Each row comes from the steps of one walk. Every step used is in the known rows, and no mark comes twice. Write the walk behind each row, first mark first.
Each row is shifted at random along 4 fixed directions that mean nothing.
Known rows:
M S R N T A U Z E: [-189 -327   24 -106  -72 -134  178   57   72  295  267 -118   45   54
   79  201 -407   70  164  -37 -104  -43  222    5   72   23 -181  177
 -135  217 -222  141 -210  232 -217 -165  190  218  165  -24   16 -186
  428  -73  363 -282 -123  -17  141 -186 -187 -107 -302   43   18   62
   99   38  115  118 -112 -305   21]
Y D P N: [-142  -79 -425 -182  129  194   12  -14 -285  162 -127 -117 -201 -109
  121 -222 -267  105  150    7 -215  -86  151  -38 -306  306 -191 -261
 -150  282    0  142  152  203  -99 -139   75 -383  -65  119  121  -34
  217  131 -147   65  224  -74 -324   59  117 -302 -152 -158 -356   49
  134  -61 -123 -133   44 -260  -50]
Y D E Z A P N T: [ 226  187   16   94   95  -58 -170    2   50 -269  -94   79  -15    7
 -131  -82  251 -267 -150  116   40  -80  -36 -175   89 -123  184 -127
  120 -214  115   31  119  -64   32   66 -199   55  -68   47   52   34
 -206  106  -33   40   72  -88 -170 -102  653   68   65  -70    2  -13
  -78  162 -150  256  -15  -91    4]
E U Z A: [ 165  305 -546 -171   67 -405 -401  168  150  -93 -274  446 -100 -211
 -240   -8  352   31 -479  245  227  462  -23 -190  274 -510 -330  192
  419 -277 -185  160   31 -191  576 -136  193  705  176 -524  193  134
  514   23  373 -424  247 -282  260  246   16  520  164 -382   29   27
 -128  -99  466  155   43  259   10]
R E U Z A Y D: [  77 -266 -161 -236  -46 -148 -262   99  285   71  -28  203 -190 -256
  -20  124   33   38  251  316  250  238  242 -235   31   13 -178   73
  -15  -63 -182  301   69  -26  108  191  -28  253   -4  -56  234   70
  455    1    6 -271   -8 -120  321  210 -326   43   30 -231 -155   87
 -122 -236   47  -46  -13 -375  433]
A P N R S: [ -86  192  -34  -55   97 -125 -272   19 -136 -115  -97 -282   33   91
    9  -43 -158  -34  119   63  304  -20  -16 -281  189 -162  -47  237
   25 -125 -113  -81 -113  -89  316  -43   76  118   30   20   70  -96
  141 -101  325   94  193  -51  225   26 -180  108  241 -141  -39   89
  115   -7   20 -115  -23  -29   22]
Y D P N R E Z A: [ 118   42   39 -124 -156   -8  121   62   78  -99   72   49   78  322
 -156  -70  207  -75 -387 -112   33  139  -98  131   48  -19  248   23
   11 -100   22 -288 -129  -95  344  514  248  451   63 -337 -284   66
 -153   82 -198  322  -78  -12  -91  147  197  270  303  214  316   -8
 -116  -15  -24  -94   49  561 -126]
S R N T P D: [ -27  451  -43  100   90 -187 -401   33 -181 -267 -293  -53   13  159
   34 -205    3 -194 -204   52  257   88    2 -288   26  128 -138 -200
  400 -222   23 -116  136 -238  346 -327   17 -219  -22 -137  -47   91
 -212   48   17   86  245 -136 -106  -60  193  131   94 -121  -88 -109
   40  126  -31  424   14  236 -237]
Y D E Z A U: [ -39 -126 -254 -140  -48    5  169   26   -7  -10   69  124 -185 -131
 -101   -9  -16   11   27  -83   37   93   79  231  -16  -87   22  269
 -122  112  -78   61  -66   54  -29  391  141  285   87 -146   32  -26
  395   15   42 -261  -40  -13  205   89  -66  131 -112  -22   30   48
  -15 -143  243  119  -23  -22  269]
R N T D E: [ -31  197 -203   -5  142   61 -309   13  -62  -82 -189 -235 -219 -158
   22  -17 -217  -26  332  -13  259 -103  211 -260   94  308 -110   32
  129 -208 -156  161   45  -25   69 -334 -167  -72   52   70  127   70
   67 -120  140 -107  331 -116  188 -116  124  -11 -182 -394 -222   46
  134  -81 -312  175 -136 -419 -207]
Y D E U A M N: [ 172  202 -348   50  -64   81  -15  -98   33 -254 -160  354 -222 -134
   58   26  469 -333 -107  149 -204    0 -123  282   -6 -482   70  -59
  271   20  218   88   73 -133  172  111 -179 -159  -39 -103  230  107
   36   19  183 -313   69   -4  186  210 -172  226   26  -70   66   -4
  115  -68   39  209  247  338  253]
E U Z A R N T P D Y: [ 115  281   81    2  -76  -52 -137  104   59 -157  120 -109  -35  -15
  -65 -100 -148   67 -180  -91  190  228  128 -132   12  134   57  -39
   63 -220  -58 -106  177  -58  129 -127  246   -1   29  -76 -181   67
  -55   90 -270  175  113  -55  -72  -72  210  186  111   73    6    0
 -202   88   59  240  -18  217 -287]
E U Z A Y D: [ -73 -536 -338 -347 -135  -41 -145  160  149  209   -1   77 -331 -287
   10   41 -212  133  482  242  283  139  429 -294  -15  113  -63  180
 -222  -60 -339  359   74   74   62   52  190  263    7   46  147  -58
  620  -82   57 -274  105  -70  234  106 -285  -15  -86 -281 -269  126
  -47 -199  135  -12  -22 -491  451]
D E U Z A: [ 164  -38 -163  -66  155 -108   78  -42  159  122  -13  303   57 -326
 -102   86  353  161 -229   93 -136  234 -179  192   37 -231 -257  185
  -69  132  119  133  -24   31 -126  208 -145  258   71 -134  126  121
  135   47  -67 -222 -151   40  207  189   42   30 -122   20  112   18
 -138 -192  195 -215    4   28   75]
N T A P D E S: [-148    5 -201  -31  -31  177   71  123 -291   16  -71 -558  -85  -36
   72   -7 -341  149  101 -157   73 -120  134   21 -188  224    7   46
 -169  214 -194   11  -59  158   97 -248  267  224   40  -77  -53  -70
  216   64  197  -12  203 -136 -141  -25   77  -59  -62 -154 -239  -71
  113 -135 -131   50 -148  -70 -408]
S R N T P D E U: [  43   43  265  202  136  267  231 -207 -131   43    7   49   91  -75
  133  -57   12  121 -124 -167 -269  -33 -275  324 -248  222 -221 -160
 -124  315  274 -159  -28  109 -549  207 -207 -612  -72  137  -91   98
 -406   39 -401   38 -264  188    6   88   53 -310 -152  340  109 -126
  -56 -120 -223 -301  -20  146 -324]
Y D P N R Z E U A M S: [   1 -134   23   75 -142   27   50  -45  -65   34   12   94   19  -19
  -31  111   50  -22   71   19 -146  -94 -122  138   80 -509  111  -92
   71  213  122   10 -117   78 -110   75 -141 -165   22   42   98   20
   18  -72  233  -56  -60   18  125   -1 -216  -52  -44   89   26   34
  180   60 -163 -173   66  112   22]
T P D Y: [-118   97   60   62   28  204  166  -79  -40    1   95 -413  -77  -66
  120 -157 -136  203  142  -75   30   44   68  113 -275  560    0  -22
 -296  204   95  -51  135   28 -154  225  109 -412    0  178 -165   67
 -176  159 -500  364    2  157 -117  -96  -98 -113  -79  185 -119   -1
    9 -110  -73 -127   29  123 -153]
U A R D P N: [ 201 -150   21   51  112  110   13 -122   51   12  145   91  129  -25
   64  -64   40  -29  220  -31 -150  -39 -130   41  -23  -30  201  -14
 -125 -102  269  -23  121   15 -271  208 -430 -385 -143  353  -21   11
 -343  -67 -192  304 -193  191 -192  -23  396 -217  -63  174   10   58
   31   56 -105 -344   30 -178  466]
M N R E U: [ -49 -587   54 -196  -21  113  191  -18  131  380   69 -114  -92 -269
  113  179 -491  378  745  -43   50 -204  375 -234  118  489 -140  404
 -343 -107 -446  173 -152  292 -187 -112  -10  -98   39  261  134 -191
  463 -410  238 -286    5  146  400   86 -513 -364 -222 -239  -16  150
  243 -139  -83 -314 -181 -662  246]
T D N R E U A M S: [  67   24   45  114 -134   15  -63  -32  -42  -30  -96   10  -62  -74
   56  185 -182  -97  254   45   71  -67  -79  119  181 -375  165   14
  161    8    0   58  -96  -19  -17  -84 -171 -240   19   48  116   65
   23 -218  346  -75   92    7  274  -17 -555   64  -28 -102  -14   43
  276   45 -116  -12  -18  -21   37]
U Z A P N: [ 207  -67 -271 -168   75 -236 -248  102   96  -51  -18   28  -53  -65
  -63 -118   37 -105   18  212   78   37   67 -305  220 -299  154  164
   55 -362  -61  200   93   10  268 -132 -160  187  -26   89   96  -64
  112  -33  345 -145  123  -81 -141  -72  399   99   44 -222  -75  136
   63  199  270  152   -4 -303  418]
M S R D P N T E Z A: [ -13   93   42   90  114 -272   -7  -32 -108   75 -257  301  221  -19
 -107  -10  263  -24 -383   10 -145  146 -303  113   -5 -146 -241 -246
  219   91  117  -95   48  -62   33  -78 -122   54  -69 -199   45  112
 -206  149 -108  -52  -13  -38 -177   -3   55  -39   37   76   58 -103
  -67   45  -91   13   -4  259 -221]
R D E U A P N: [ 257  -90 -242  -62  -64   94  -56   58    8  -78   79   71 -188   88
   43 -133   83 -208 -150    7  -57   20  -64    6   16 -266  288   55
   -4 -195   35  -62    1   47   99   96    1  -74   23   67 -122  -78
  -54   21  195  -65  -64   -5 -191    6  449  200  137   10   14   66
  -18   92  163  -90  116   72  250]
S R Z E U A M D N T: [ -58  267  -33  123   -2   86  -73  -56   33  -38 -130  321  -52   -3
  -54   34  206  -45 -413  -17 -236  -37  -68  178 -129  -99 -258 -404
  277  141   69  -45   80  -32 -160 -308   99 -235   34 -202  143   43
   65   59   37 -182   34  -52  131  103 -117   98 -129 -109  -24  -50
 -116  103  129   44  116  324 -249]
R D P N T E Z A M: [ -30  -79   -1   30    4 -160  -23   24  -51   76  -83  179   54  -61
   55   -7   52  -34  -93 -121 -160    3  -76   -8   42 -266  155  -59
   77  -32   39   78   78   21  138 -131 -104  -69  -77   31   -5  -39
 -167  -40  -99   54   69    1 -203   32  -67  -68   72  -54 -123  -49
   58  173  166  -16  -20 -141  103]
E U A Y D N T P: [ 158  244  135  219   88  127 -100  -89   25 -200   27  317    4    5
   -1  -40  235 -237  -92  156  -15   27 -103  -32   45   -3  160 -109
   46  -84  276  -17  196 -150 -147  203 -186 -415 -149  138   13  158
 -287   88 -364  204 -100    5 -210   -4  244   -3   31  132   52 -113
 -172  -35  -65   98   54   79   12]
N T A Y D E Z: [  66   50  -68   91 -126   65  -64   82  211 -308  -18  -79 -170   63
 -225   45   85  -47   70  102  504   63  126 -182  191  -28  258  201
   84 -367 -250    2  -70 -120  333  567  213  655  126 -173 -147   90
  230  -14   -9    2  141 -166  196  -34  172  358  173 -120   73  -15
 -144 -227 -153   66  -67  115 -269]
S R E U Z A M N T: [ 140  120  184   58  -37 -144   15  -57  130  -70 -115  269   92    5
   54  148  165 -171 -208  113 -144  -14   -4   58  109 -240  -82 -120
  214  -82   53   -4   14 -113   24 -170  -37   13  -15 -136   85  -36
  -62  -53   47 -204    2   41  218   82 -122  151   38    2  196  -28
   -5  142   -5  349   75  174   53]
S R D N T P: [-375  -47 -208 -169   60  119  -41  113 -387  229 -134 -118 -172  107
  249 -106 -590  121  123 -114   50  -92  345 -265 -208  535 -228 -146
  -89   99 -313    7  117   98   78 -620  398 -193  -13  -44  -84 -190
  231  -14   16   13  324 -100 -266  -76  -65 -179 -183 -261 -373  -51
   44   62  -61  189  -13 -173 -331]
Z A P N R: [ 111  332   94   65  119  -79   37  -35    8 -219   62 -172  107    9
 -128 -132  156 -189 -144  129   30  -39 -275  -27   31 -213  166  -31
   83  -79  164  -98    5 -100   62  108 -119 -114  -40  110   29    7
 -166   82   96  243   87   12 -154 -111  137   40   95   52   24   69
   21  171  142   13   36   92   28]
N T P D E U Z A: [ 111 -168  -99 -147   46 -135  -37  109   25  171  -57   83  -17 -297
  -58   21  -29  120  -38   -8   19   77  183 -189   95   85  -80  189
 -127  -90 -153  137   70  106   33 -306   59  183   59  -77    6  -26
  207  -28  -30 -212   75  -51  -26  -10  265  -40 -184 -156  -61    8
  -82   18   78  260  -97 -274 -142]
U A Z E D: [-195 -289 -205 -159 -134  -47  -29  157  128  153   -7   -9 -172 -146
  -26  132   46  112  305 -108   92   46  278 -152   -2  123  -37  461
  -69  -20 -283  209 -136   71  104 -257  118  631  107 -119   83 -141
  353  -67  416 -294 -127  -56   -5   25 -141   20   74 -244  -92   73
   57   33  364  -51   -2 -245  346]
Z E U A: [ 175   78 -415  -28   59 -211 -281   11  359   58  -51  549  -25 -331
 -156  140  433   26    5  131  -41  253  -21  -98  287 -301 -204  322
  194 -146  -14  249   -6  -22   82   13 -260  297   63 -102  328  129
  314 -113  413 -419 -112  -44  232  173  -82  119 -100 -252   88   40
  -10 -161  366 -234  -41 -114  363]
S R E D N T A: [  61   24  292   98   99   47   41  -86   30   32   36    8  180  106
   92   59  -23  196  174  -15   22 -119 -114  147  -56  297  -64 -183
  -72  -34   86   65  115   -3 -186  -94 -187 -277 -121  179   56   46
 -273 -103 -215  101  -52   94  -36   -4 -213 -192   -5   15    9  -71
  -38  -70 -105  -60  -59 -276  -43]
N T E U A R D: [  17  129  -90   14  -67  -13    3   60  -50  -36   83  220  -63   30
   10   -2  -47 -112 -241  -43  136  156 -105   64 -125 -101  -48   -7
   96  106  -40 -168  -28  -57  -17  -89  244   93  128 -151 -118  -33
   94   65   -8  -15  -77  -68   -6   27  -33  135  127   71   13  -35
 -157  -48  196   36  102  225   18]
U A P D N T: [  58   51   27   82  117   88  -31  -15 -133  -16   10  -75  -81 -135
   74  -87  -80 -128  124   45  -80 -217   68  -19 -111  328  117 -183
  -99   17  126  122  204   70 -289 -324  -87 -455  -85  233   72  -45
  -86   30  -97  188   47   40 -243 -142  415 -163 -224 -116 -189   19
   10  139   71  185  -55 -279   81]
U A Z E: [-178 -118 -173 -141 -165   58  350   25  175   97  408 -163  -58  109
  -12   53  -46  -76  -83 -153  -97   38   79  229  -58   46  176  414
 -268  333  -28  -70 -292  127 -108  395  375  604  229 -190 -190 -113
  273  115  105   43 -297   62  -84  -80  -31  120  -38  223  210   43
   27    8  385   -8   55  229  119]
U Z A M N R E D: [ -85 -198  168 -116  -70  -88   60  110   35  166 -177  -41  -41 -153
   77  225   94   81  180  -29  -35  -46  142  -61  -71   72 -158  103
   41    7 -196  120  -63   22  195 -470   -4  207   11  -78  142 -130
  165  -80  244 -196  -10  -26  124  173 -482  -76  126 -237 -116   80
   33   29  115    5   47 -210  174]
A R N T P: [-134  -33   12   28  377 -142 -240  -54  -98  105  -67  121  106 -241
   74   83 -264  100  574   46   98 -158  205 -472  168  299 -267   97
  -31 -107  -25  257  209  113 -232 -474 -498 -318 -210  447  312  -23
   13 -205   38  -96   79   15  -78 -117   16 -592 -349 -296 -278  -15
   74   -2  -91   46 -215 -871  244]
P D E Z A Y: [-119 -134  -30 -105 -158   20  212  106   73   28   50 -226 -185  -62
 -131  -50  -56   19  -78  -44  124  118   68  132  -70  138  162   10
 -165   80 -199  -65  -44   29   86  421  434  511   52 -141 -201  -20
  318  154 -184  157  -28  -22 -100   -2 -173  284    8    5  -55   44
 -157 -117  257   24  -53  175 -128]
R D P N T E Z A M S: [-133 -309    9   63   20 -153   59   -2 -288  210 -224   40    6 -108
  104   90 -222  -12  188  -34 -161 -143   -3   -2   30 -173   16 -174
   15  189  -39  110   25  140  -83 -306 -121 -215  -76  137   94  -79
   -7  -70   95  -64  128    0 -127 -120 -230 -215 -123 -112 -233  -33
  265  172 -159   50  -57 -280   18]
E S R D P N T A: [  31  250 -113  120  264 -191 -323  -22  -71  -27 -261   46  230  -55
   19    5   87  118  -12   60   28   65 -163 -129   -3  -96 -348 -339
  252  -82   43  133  263  -71   97 -421 -249 -274 -176   64  292   94
  -56   -8    3  -65  248 -123 -186   27  -22 -150  -10 -238 -274 -140
  -20  -89 -139   12  -77 -297 -167]
Z E U A R N T P: [  18  287  -56   49  132 -124 -210   30   -3  -57   54  358   88   31
  -49   43   36 -147 -145  -46  -51   66   20 -228  202  -62 -108   44
  197  -74   44  -18   69   10   15 -287 -119   28  -58  -10   87   41
  -32  -18  109  -78  -60 -108 -220  -24  184  -97  -63  -63   43  -85
 -103   58  128  153  -71  -95  -67]
Y D E S R N T: [-159 -325  -32  -55   48   81 -104  -42  -69  170  -70  -69    6   19
  186  124 -280  163  601 -104   72 -150  289 -184  -34  315 -163   20
 -119  -30  -51  101  -47   48 -252 -156 -211  -98  -99  273   89  -62
  -87 -253   74  -58   31  154  359   19   12 -338 -215  -73  -76  -18
  130  -95 -413 -252 -137 -362  203]

Which walk is each row?
[  13   24  -30   22  121  168  166  -20  -75    8   95 -222  -98 -123
   93   23   65 -131   -6  -44  -96  -73 -143  128 -263   77    3  -74
 -105  209  104  -81  -29   81 -168   18  -84 -213   39  126  -11  -67
  -24  139   26   84  -32   36  -75  -41  168 -104 -124    7 -197   56
  -60  -61 -107 -225   76  -64  -73] : U A P N R D E
[  52  -91  380  117  -55  -11 -110    0  238 -108   62  -74  136  128
 -127   12  429  109   67    1  100  -73 -150 -158  140 -125  125  281
   68 -276   13    7 -169 -120  105  107 -339  243   32   56  -21  -22
 -356 -102  271   90 -313   53   93   -7  215   39  288   82  192   85
    3  128   61 -379   34   26  342] : A P N R Z E D
[ 157  375  257  247   66 -107 -196    6  206 -294   11   -7   73   27
 -166   -7  274 -179 -144  226   84   86 -163 -101  128  -83  125 -264
  255 -234   79   69  185 -187  114  123  -99   54 -120   65   93  126
 -102  166 -153  216   22 -163 -319 -104   47  259  237  -73  -74  -50
 -174   42   94  130  -36 -102  -83] : Z E D P N T A Y
[ 184 -323  157  -76   89   46  271  -67  138  244   83  123  139 -183
  -54   98  154   89 -115   27 -299   17  -67  159  -83  123 -106    3
 -242  120  122  -38    0  148 -308   66 -119 -236  -16   68    5   12
  -34    9 -276    3 -220  161   12  114   46 -232 -144  152  121   49
 -107  -19   34 -242   20  -72   88] : M D P N R E U Z A
[ -39  384  -78   98   69 -128 -137    3  -45 -104 -152  344   27   24
  -58    6  374 -195 -464   23 -191  -12  -59  -82  158 -294 -170 -108
  315   26   53  -28   93  -59  251 -373   30  -27    2 -224  143   29
   54  100  102 -228   39 -164 -215   48   51  112   11 -120   44 -110
  -82   56  157  412  105  231 -252] : R Z E U A M N T P
[-226   11 -177  -79  -73  -69 -225  103   44  174 -140 -278  -94  -91
  148   16 -405  331  291 -101  198  173  320 -308 -147  299 -283  -48
   49 -129 -366   62   83  -27  193 -412  240   29   48   12   33  -76
  219  -16   97 -105  349  -49  216  -52 -342   21   45 -229 -306   31
   50  -26 -210 -153  -41 -109 -160] : P N T E S R D Y
[  47 -307   34  -42   53  -86  132  -33    3  135  112  163   19 -261
  -74  -24 -159   21  330  -51 -106 -110  145  -28   90   93  137  220
 -225  -64   -3  184   88  166 -276   57 -208 -226  -82  258  122  -64
  142  -78 -140 -186  -53   62  -62 -108  162 -292 -211    4  -17   53
   64   61   87  208 -155 -592  399] : Y D P N T E Z A U
[ -52  -55  -57 -117 -142 -151 -177   51  147 -103 -150  156  -98   64
  -69  102   98  -89   33  283  300  254   34   -1  -22  -90 -146 -152
  169   56  -80   34  -26 -177  191  443   60  425  -27 -259   94  132
  212  106   46 -129  -18 -102  309  149 -458  218  146  -41   -1   10
  -87 -195 -142   11   52  226  198] : M S R E Z A Y D
[-136  -60   11   50   -4  168  203  -37  -10  -18  -36 -127  -81 -112
  -68   29  -48   16  173  -46    5 -159   -5   81  -90   96  121    7
  -31  -27  -83  -16    0   -4  -39    4   55 -192  -19   67   37  -23
   99 -132   55  150  181   88  146    7 -343  -84 -154 -121 -118   63
   99   83  115 -170   16   61  -49] : E Z A M D N R
[-119 -121 -213  -84  118  -82 -175  -31 -105  195 -282   39   93 -230
  -10  -43  -94  254  161  -12 -208  -88   56 -131  -58  -63 -271 -195
  116  -33  -34  140  155  114   51 -513 -315 -313 -157  127  287   23
   67  -67  153 -320  238  -29   -6   72 -240 -360 -173 -273 -259   33
  177   91  -93 -114  -36 -308   52] : T E S R Z A M D P N
[-134   26  107  -85   77 -177   87    7 -140  200   38  -79  111  -37
  -19 -150 -227  125  -81   19  -63 -179  -13 -107  -57  160 -119 -122
  -96  111  -36    3   14  167 -106 -420   53 -116   20  130    4  -94
   -8  107  -50 -165   85  -29 -200 -223   -2 -284  -92   -3  -34   37
   -2  145   52  278  -55 -291 -215] : S R Z A P N T E
[-107  182    6   54   75   73 -239   22  -76   32  -83 -117  135   48
   58   50 -122   23  -32    9  -24   84   38 -117   -9  173 -238  -28
  158  -29   50   53   -9  -70    1 -343 -154  -54  -33 -174    4  103
 -205    5   58   97   45  -88  -67   -3  291 -118  -29  -16  -24  -50
    3  -57 -264 -153 -115   83 -243] : U Z E S R N T D P
[  12  -77  148   63  -68  140   79  -71  135  -55   55 -306  159  -27
  -96   79  224  181  160 -114   34   -6 -156  132  -29 -243  127   98
 -143   92  119 -100 -157  -80  -50  546 -201  246  -40   82    7  119
 -151    8  -98  222 -147   93  289  126  -45  -18   68  231  118   -6
  -16 -223 -382 -424  -39  165   12] : P N R Z A Y D E S
[ 331  295  126  187   73   63  -88  -55    2 -478   22 -290  -58    8
  -32 -104  144 -307   42  207  214 -194  -80  -36   94  130  347    5
  127 -349  130   -9   99 -142  147  105 -274 -130  -15   86  -34   80
 -291   33   74   50  146  -39    1 -209  544  190   14  -57   62   10
  101  104 -258  455   -3    1  -56] : M N T A P D E
[ -17    7  563  220  130  -24   66 -121  216   40  129  -40  290  -58
  -89   67  237  174   45  107 -112  -48 -266  114  -61   61 -132 -351
  -62   95  200   81  161    9 -400  138 -320 -250 -213  297  131   76
 -243  124 -403  170 -289   79 -242  -83 -173 -232  -19  163  -58  -35
 -264  -81  -20 -214  -69 -321  -22] : S R Z E D P N T A Y
[-515 -570 -429 -419 -191    8  124  192 -175  555  106 -220 -150  124
  249  106 -750  359  334 -326  -97   56  463  -40 -126  150 -368  272
 -202  251 -482   82 -296  313   27 -384  526  411  132 -132  -62 -301
  682 -200  555 -363   15   -1  229  120 -475 -165 -224 -108 -144   82
  160 -122  262 -312 -118 -139  111] : A U Z E S R N
[-220 -305  -59 -218 -103 -161 -263   93   68  228   33 -110   62   32
   15   81 -396  339  429   -6   98 -169  338 -374  172    7 -156  -48
   33  -82 -349  276  -20  181  128 -441  -86  204   19   17  199 -126
  307 -221  455 -321  207 -118  171 -130 -217 -233 -219 -309 -200   93
  214  127 -265   60 -138 -557  -27] : Y D P N T A M S R Z E
[-246 -183  117  -86  -49  122   -4   93 -321  196 -154 -137  -77  166
  202   50 -618  149  368  -86  106 -204  398 -286  -24  560  -52  -17
 -103  -51 -312  -12    1  100   24 -550  186  -50  -41   44 -103 -170
   50 -139  143  -29  190  -45 -117 -128 -139 -201  -87 -203 -162  -23
  157  138 -309  200  -88 -244 -245] : M S R E D N T P
[-130   36 -103  -22   13 -159  -49   32  -10   51  118  -20   73   63
   26   87 -286   78  148 -122   14   26   85   51  111 -115 -169  109
   73   25 -143  105  -43   60  -24 -172   77   46    3    6  164  -82
  337 -136  321 -302   48  -61  135  -30 -327   -2 -125  -96  -40  -43
   90  -50  246  169 -155 -292  147] : Z E S R N T A U
[ -99 -341   45 -193  -90 -160  -77   28   10  101   -1 -218   47   -1
   98  162 -183   36  524    5  265 -126  250 -257  347 -171  156  538
 -193 -265 -228   45 -164  -73  329 -108   45  272   28   97   35 -202
  202 -378  348  -13  133  158  528   33 -405   68   77 -109   99  146
  230   15  -14   25  -22 -181  373] : U Z A M N R S
[  43 -107  169   71   66   98  146  -39  -42   93  112 -135  130  111
   30  -60   -7   96  115 -107 -186 -213  -26   49  -42  302  134 -144
 -221   41   72   67  115  134 -185 -146  -65 -266  -98  262  -36  -46
 -251   -8 -262  238  -51   60 -465 -158  194 -224  -30   64  -51  -63
   28   65  -52   15  -59 -371 -110] : Z E D P N T A
[ -10  222  188   33   90 -204 -135  -38    8    0  -37   69  138 -114
 -106 -121  -19   25  -59  182   42  -34  -51 -189   -6   96 -116 -280
  128  -52   82   33  135  -41  -34 -184 -137 -178  -60  101  112   95
  -87  168 -256  -55  138 -102  -86 -149   14 -167    8   -7  -41    8
  -91   70 -189  271  -37 -216 -205] : S R Z A Y D P N T E
[-155 -189 -102 -111  -18  296  325  -13 -206  220  -63  -77 -188 -172
  -16  -60 -177  237 -140 -247 -264 -160   26  185 -253   71 -165 -146
 -202  329 -160 -118  -28  299 -186 -204  271 -321   51    3  -25  -94
  275   10 -106 -260  102   10  -30  105 -349 -208 -211  -75 -174    6
  -10  -28   35  -94   64  -21 -477] : T P N R Z A M D E U
